[ 38.5 -38.7   5.0 -16.5  28.7   1.1  12.8   3.1  20.2  -3.4  -4.0  31.0
  -6.3   5.0  -8.2  22.8 -10.2  -3.8  -5.4 -28.3  24.0 -12.6   4.1   2.2
  42.2 -32.6 -10.1  26.4   6.3  -6.2  27.3  26.2 -23.1  17.3  22.1  44.9
  -2.6  18.5 -12.6  34.5  16.0 -14.6  -4.8 -38.1  12.7 -28.1  13.5  49.3
  -9.8  -6.3  27.4 -16.0  -0.4 -66.1 -10.9 -36.7  40.2 -21.8   0.7  14.1
 -34.6 -16.1  14.1 -29.5  23.3 -59.7 -23.3 -21.0 -11.5  11.4] => <10>/L
[ 21.4 -20.8 -20.7  25.7  16.3 -32.5  15.7   3.0  28.8  -8.5 -20.7  26.7
 -32.8  -3.1 -17.8  30.2  21.8 -14.2  19.3  -1.3 -52.0 -15.4  -2.7   4.3
   5.4   0.5  20.2 -27.3   9.5  -5.2  19.1 -19.2 -27.2  18.3  47.3  17.5
  23.8 -16.4  -2.2  32.5  23.8   2.0  -0.1 -48.2  -7.2  -2.4  23.7  -3.7
   6.8  14.5 -25.2 -12.7  -0.3 -39.1  -4.9  11.7  19.1  -7.4   6.8  23.8
 -32.9  21.2 -23.5 -23.5 -14.6 -26.4   0.1 -25.6  -9.2  24.2] => <10>/G
[  0.8 -12.6 -21.1  38.1  20.4 -42.0  18.3  -0.3  25.4   4.0 -27.0   2.7
 -32.5  -2.7 -15.1  34.2   7.0   4.3  12.4   4.6 -30.5 -11.6  -6.4  16.1
  -1.3  16.8  30.6 -50.1 -21.4  -3.8   7.6 -24.7 -33.4  -2.2  34.8   2.5
  19.0   2.2  -7.0  36.0  31.8   0.0  -2.2 -42.4  -0.9  -5.9  10.6 -18.2
 -23.6  18.1 -44.7  -8.6 -19.7 -23.1 -14.2  10.5  64.5   0.8   7.5  22.0
  -8.5  22.0 -11.2 -18.9  -3.8 -27.5  19.4  -0.9  -0.4  30.7] => <10>/S
[ 10.2 -19.4 -30.6  23.0  -0.7 -47.4  -3.0   3.5   5.9   9.1 -29.0  -7.0
 -30.4 -13.6 -31.1   9.7   7.9 -20.7   5.7  -4.3 -28.7  -2.0  -4.5 -14.4
  -4.1  -1.4  25.1 -16.3  -2.9  -2.9   9.8  -1.6 -13.1   3.1  17.3   2.5
  18.3  11.0  22.4  15.9   9.3   5.7  15.0 -37.1  -4.7 -17.3  24.7   3.3
   4.2  13.4 -39.7   2.4   6.3 -35.2 -10.1  32.0  20.2 -10.3 -12.0  -2.9
  -8.9  32.0 -23.7   1.5  10.3  10.0  13.1  18.9 -10.8  27.6] => <10>/S
[ 13.6  -8.7   3.5   6.0  18.2 -25.3  12.5  -7.1   3.4  -4.7  -5.6   6.6
 -20.3  22.4 -12.4  13.2  13.7 -27.1 -11.1  -3.4  -8.4 -10.3  -1.7   0.2
  -7.2   3.3   8.4  -1.3  -5.3  -7.3   0.3 -15.8 -13.6 -10.6  28.3  12.0
  13.0  15.4 -16.6  18.8  -2.7   5.1  -7.9 -19.5  -2.3  18.5 -10.9  -1.0
  -8.6  15.4  -9.4  -4.9   2.8 -34.3  -4.5  15.9  14.9 -13.3  -4.4  23.8
 -10.5   5.8 -10.0   6.2  25.2 -19.8   2.1   7.5  -1.4  21.0] => <10>/A
[  3.1 -13.9 -27.7  11.2  22.0 -53.9  15.0 -12.2  -3.7 -17.7  -1.0 -10.7
 -48.3  -6.9 -17.6  -0.3   8.3   0.4  16.1 -15.3 -10.6  -2.9   2.8  28.8
  -4.1  19.8  -2.2 -22.4   3.1 -25.5   8.5 -19.2 -15.1  -3.9  12.6   7.4
  18.7   5.9  10.1  18.9  -2.9   9.5   6.2 -23.1  11.8   9.3  11.8 -14.5
   7.6   3.1 -40.2 -21.3   7.8 -26.6   0.9  25.2  14.0 -13.9 -19.1  15.6
  -2.2  24.7 -24.2  -0.2   4.6  19.5   3.9   1.5  18.8  11.3] => <10>/S
[ 19.2 -24.3 -28.6  -0.1  25.3 -41.9  32.5   1.3  11.3  -3.6 -16.1  32.6
 -31.5 -34.9  17.8  27.5  24.5  -9.8   3.7  -0.9 -41.8 -14.9  -7.2   8.6
   8.3 -13.2  22.5  -2.9  -0.8 -16.9  27.7  11.9  -8.3   6.7  51.6  40.8
  26.6 -14.0  -2.1  37.3  19.1 -11.1  10.3 -39.2  28.3 -31.2  11.3   2.9
   7.5  50.0   2.2 -13.5 -14.1 -65.1  -7.4  -7.4  19.9  -6.4   4.5  -7.8
 -46.6  15.5 -11.6 -19.1   6.6 -17.6  11.6 -15.9   0.7  23.6] => <10>/G
[ 15.8 -13.7  -8.5  18.7 -23.7  -0.5  23.5 -32.2 -28.0  15.4  -9.6 -18.5
  -4.1 -32.5  -9.6  12.3  16.3  15.1  16.4 -47.6  67.9  34.4 -14.2  -2.6
 -34.7   9.7  14.2  32.0  12.8  18.7 -17.1  -2.5  -1.7  22.1 -13.1 -11.8
  13.1  -1.1  17.4 -14.8 -20.6   7.3  24.9 -10.5  -4.3 -15.0  15.3   6.3
  26.9   7.0 -14.1  -0.9  14.6  10.3  24.3  25.9 -12.7  36.6  -2.7   7.5
 -30.8   0.2   6.0  56.5 -66.2   4.7  22.1   8.4   8.3  -0.3] => <8>/S
[ -2.5 -28.3  10.4  26.5 -40.1  -3.5  13.6 -27.0 -15.0  16.7 -16.9 -29.0
   8.1 -19.5   6.0  -7.4   1.1  18.3  31.7 -42.9   8.1  41.9 -28.1 -32.5
 -45.0  12.9  27.0  25.4  28.3  24.1 -26.4 -16.9  14.6  25.9 -29.5 -27.8
  39.2 -13.7  29.1 -31.0 -25.9  28.8  20.6 -32.9 -31.0 -20.4  15.2   7.6
  29.4 -15.8 -40.4   2.0  16.4  19.3  16.1  33.9 -28.0  15.5   6.3  37.2
   0.1  23.9  -2.8  33.3  16.6   6.3  42.6  23.3  13.7  -3.3] => <8>/A
[ -6.5   6.8 -17.9  21.3  24.4 -30.5   6.2   2.2   0.9   4.7  -5.0  -0.4
 -20.2   3.7 -15.2   7.3 -18.6 -10.1  18.0  31.1  -6.2 -18.3  -2.5  -0.5
  -7.4  16.8  36.5 -70.0 -21.8  -3.0   0.2 -15.7 -14.1 -15.3  -6.9 -19.8
   0.7 -11.8 -31.5  11.8  26.8   7.0 -15.2 -25.0  10.1  34.0 -14.2 -28.2
  -2.8  20.4 -38.8  17.6  -9.8  -9.9 -14.2  -5.8  27.1 -35.4  15.5  10.3
  11.3  41.6 -25.0 -10.3  -7.0   5.1 -18.7   4.2   7.1  -0.6] => <10>/A
[ 19.7 -22.5 -24.2   4.6  37.1 -26.5  17.2   1.2  27.1   5.3  -0.4  38.0
 -13.1  -4.2   9.3  20.4   4.1  -8.9   4.2 -20.5 -39.4  -4.1  28.2   5.6
  11.8 -20.4  37.4   0.4  18.6  11.8  28.1  -2.1 -22.7  -7.4  38.4  15.9
  18.1  -9.2   3.3  29.8  12.6  -4.8  -9.7 -44.5 -19.9 -16.2  18.4  -1.8
   6.8  20.8  -5.5 -16.1  -3.9 -36.0 -13.1  -0.5  22.3 -14.2 -20.0   5.2
 -64.2   3.3 -26.1 -15.4  -2.6 -44.0 -17.3 -11.8  -2.2  27.5] => <10>/G
[  3.3   6.6 -12.7  29.3  22.5 -20.5  40.0  16.9  36.6  -1.0 -14.9  31.1
  -5.8  10.7 -20.9  41.2   7.5 -25.4  -8.8   2.4 -45.7 -11.4  -0.4  -9.8
 -17.2 -10.2  39.3 -10.0  -4.9 -27.7  34.9  -6.9 -17.9  29.7  38.1  14.3
   6.8   4.3  -9.0  41.2  38.3  34.5   9.8 -57.3  -6.2   3.0  15.1 -22.3
   9.3  19.0 -17.2 -19.4 -11.2 -44.4 -22.0  -3.3  33.4 -36.6   9.7  12.1
 -47.1   2.4  -3.9 -25.3   4.7 -32.9 -16.9   1.9  -4.8  32.9] => <10>/G
[ 20.6 -15.9  -2.8  15.2 -22.9 -16.5   7.5 -24.5  -7.0  16.1 -12.0 -16.8
  11.3 -36.8 -20.4   2.4  17.7  35.3   5.7 -47.3  11.9  56.4  -7.3  11.4
 -20.0  13.7  30.8  16.8  19.6  31.1  -7.8  -6.0   0.4  13.9  -5.3 -28.3
  30.9  -7.6  17.7 -25.7 -26.7  22.5  22.4 -11.2 -28.3 -14.7   8.4  -1.4
   6.3  21.3 -29.5   6.5   4.2  11.9  30.4  21.8 -16.1 -32.2  -1.6  -8.9
 -10.8  18.2 -24.8  25.9  -7.9  13.0  48.1  28.3  20.4   1.2] => <8>/S
[  2.0  -8.0  36.5  22.4 -30.8   4.9  13.8 -42.5   2.4  13.4  -7.1 -13.4
  14.7 -20.9   7.5   3.5  28.2  -6.0  14.1 -50.3  -5.0  24.1 -26.7  10.5
 -33.2  11.6  20.6  37.2   8.9  16.1 -12.0 -18.3   8.2  27.2  -8.7 -22.8
  31.7   6.5   7.8 -14.5 -26.6  -0.6  19.7 -12.7 -24.6  -8.3  12.6  -2.3
  22.6   1.5  -1.9 -11.6   8.0   4.1  15.7  23.9 -18.0  -2.1  13.1 -11.2
 -21.0  37.7   4.1  43.4  18.6   0.8  25.6  19.5  -4.9  -6.7] => <8>/S
[  4.2 -26.7 -33.1  21.3  -8.3 -54.7  18.4  -8.7  -1.2   1.7  -9.0 -15.3
 -31.0 -11.6 -31.7   5.6  18.4  -9.4   2.8  -7.3 -16.7   1.2 -14.8  -6.2
  15.0   4.3  16.9 -41.2   9.6  -4.9  16.7  -3.4 -18.1  11.5  15.8 -12.2
  28.1  11.6  -4.8   7.7   6.3   9.3   7.7 -17.9  -8.3   0.9   8.1 -13.0
  12.7  13.1 -36.2  -6.0  -3.2 -17.1  23.0  36.9   9.8 -13.4 -15.2  18.6
   4.6  20.2 -30.3  12.9   2.7  16.3  20.5   6.8  -8.3  -4.1] => <10>/A
[  8.4 -27.3 -35.6  -1.6  27.1 -53.1  23.7 -12.0   6.1  24.8 -16.9   7.7
 -18.0  -8.5 -13.4  25.8  -4.0  -5.3  -1.6   3.9 -23.3  -2.9   3.2   4.1
   3.7   9.8  28.8 -53.1  -9.0   2.5  18.2 -22.9 -19.4   3.1  41.9   2.7
  22.9  -5.4 -23.8  16.1   0.9   1.7  -2.8 -30.2   2.7  20.2  -5.3 -21.2
  -2.8  25.3  -3.9   0.2  -8.1 -39.4   1.4  23.3  25.7 -16.8  -2.2  14.6
 -13.1  13.4 -21.7   8.5  10.0  -1.5  11.5   3.3   1.7  17.1] => <10>/A
[  9.4 -17.6 -43.9  31.0  -2.6 -50.7  20.8  -6.9   7.4  12.5  -7.4  34.5
 -26.6 -23.3 -27.2  13.5  32.4 -20.8  15.7 -29.8 -31.6   3.9  -8.9  -3.9
 -17.1  21.2  42.6 -15.9  22.0  -7.9  16.6 -25.8 -17.9  21.7  19.6 -13.8
  34.1  14.4  11.2   7.8  19.5   1.6  23.0 -44.9  -7.0 -11.8  20.1  -7.0
  13.7  13.9 -39.9 -13.4  -0.4 -36.3  -3.9   6.3  27.0 -16.3  -1.8  28.0
 -21.0  51.9 -26.3   0.5   2.7   2.3  23.9  11.6   7.9  25.0] => <10>/S
[ -6.3  -9.1  -9.3  24.0   6.2 -27.0  -0.5  -1.8   1.3   8.4  -7.9 -13.5
 -15.3   0.3 -18.3  12.1   7.5   2.1  -1.7   2.9 -20.2   5.5 -13.7   1.1
 -24.7   9.2  22.8 -28.2  -4.1  21.1  -2.9 -46.8  -0.5  -7.3  25.8 -24.9
  17.4  16.7   1.5  13.0  -0.5   5.1   5.3 -22.3  -5.1  11.3  -0.6 -12.1
   7.7  17.5 -18.8  -2.4 -14.2  -6.4 -12.7  -2.2  17.3 -15.0   2.5  10.6
   5.8  25.4 -26.3  12.6  17.8  -0.3   0.2   3.0  -4.9  -3.3] => <10>/S
[-23.6 -17.4 -25.8  48.2  -9.8 -39.4  -4.7  17.1  -0.4  23.9 -13.8 -19.9
 -30.0  -2.6 -32.9  60.7   3.6 -20.0  13.7   4.4 -25.1 -10.7 -12.1   9.7
 -22.2  19.9  37.6 -45.3  -7.6  -5.4   3.9 -29.9   0.3  25.4  29.8  -5.5
  24.4  43.2   2.5  10.8   9.5   6.9  21.9 -33.6 -10.1  31.5  -0.6 -33.5
  12.8  -0.9 -33.9  -7.2 -11.2 -36.8   5.8  33.3  25.9 -29.5  21.8  21.4
   2.9   5.9 -34.4  21.9   0.5  24.6  -0.5  13.0   1.8  20.1] => <10>/S
[ -5.1 -19.6  -3.3   9.4   6.0 -64.3  23.2 -10.9  -6.3   7.4  -9.8 -19.1
 -37.3   1.5 -28.1  10.2  14.7   0.5  32.7   4.4 -21.1 -10.6  -7.9  10.1
 -22.9  30.0   5.2 -37.1 -11.3  -0.8  10.5 -33.8 -16.8  15.6  29.2   3.4
  13.7  14.5   3.0  14.6   6.4  27.2   9.3 -19.5  -5.2  22.7  11.3 -23.0
   7.6  20.8 -35.9 -20.8 -11.6 -28.5  -8.5  48.2  61.2 -15.2 -15.8  10.4
   8.7  28.5 -29.2   6.2   2.5  19.7   8.6   3.3  -5.3  20.4] => <10>/A
[ 29.5  12.7   4.7  22.9 -34.8  32.9  22.4 -30.1 -11.6  -3.5  -8.8   9.1
  31.8 -25.3  15.5  -9.3  17.7   5.5  11.9 -66.1  -9.5  48.5 -36.3   4.2
 -34.4  11.7  45.4  81.7  30.9  15.9  -0.3   7.1   0.3  34.7 -27.6 -11.1
  19.3  14.2  19.8  -9.1 -10.9  -5.8  20.3 -38.6 -13.2 -53.8  34.1  17.0
  34.4 -18.6   5.5  -1.9  -9.7   5.1  -5.4  22.0 -21.9   4.5  11.2  -1.8
 -34.2  -0.4  20.0  33.9   9.8 -19.7  25.2  24.3  -0.6  27.6] => <8>/G
[ 28.0   2.0   2.1  -2.6  10.3  -4.5  21.8 -18.6  -3.0   4.5 -20.7  18.3
  -7.4  -7.9  -8.6  20.3  24.9   0.4   1.5 -27.1 -88.3  -3.5  -1.3   4.6
   5.2 -18.6  27.9  11.3   4.4  -5.3  17.1  20.4  -6.5  20.8  28.5  28.4
  18.7  10.5  23.1  41.3   9.4  22.2   6.6 -28.5  13.9 -37.0  23.1  19.1
  17.1  -0.8  10.4 -20.0  -3.2 -40.7  -8.3  14.3  32.4  -6.9  -8.5   3.1
 -35.0   9.3  -6.3   5.5  20.5 -21.4  12.3 -16.8 -12.5  30.9] => <10>/L
[ -6.3 -28.6 -17.9  19.4  35.4 -50.2  28.2  -0.8  14.9   2.4  -9.9  10.5
 -34.4  -0.3 -14.8  21.4   9.6 -12.8  12.5 -41.1 -26.6  -0.1   0.9   0.9
   6.0  16.5   8.4 -50.3  -4.3  23.5  19.6 -21.9 -21.1  -7.4  48.2  22.0
   2.1 -14.0  17.9  33.0   5.9  -0.3  -8.6  -3.2  28.1  56.8  -5.4 -25.0
   6.5  24.3  -8.0 -11.9  -0.3 -36.7  12.0  18.3  26.8 -12.4  13.2  24.2
 -40.0   7.2 -14.2 -25.0  11.7 -15.4  84.1  -4.1 -34.2  23.2] => <10>/S
[ -4.8 -26.4 -14.9  46.2  15.6 -56.6  16.0   4.3  -1.5   8.5 -10.8  -9.4
 -43.9  -4.3 -38.1  23.0   7.3 -15.7   9.6   4.8 -19.2 -17.4   0.2   6.5
 -13.4  25.7  10.7 -42.5  12.5  -3.8 -14.5 -32.0  -8.2   0.3  44.2   1.3
  29.3   0.2   0.0   8.2   7.6  12.7  10.3 -21.9  -5.3   4.9  -2.6 -21.8
   9.5  21.4 -33.0 -24.5 -18.3 -32.0   3.8  27.2  22.6 -15.5  -2.5  20.6
   6.3  17.6 -10.0   9.7 -36.0   4.4   8.0   1.9  -0.9   3.7] => <10>/A
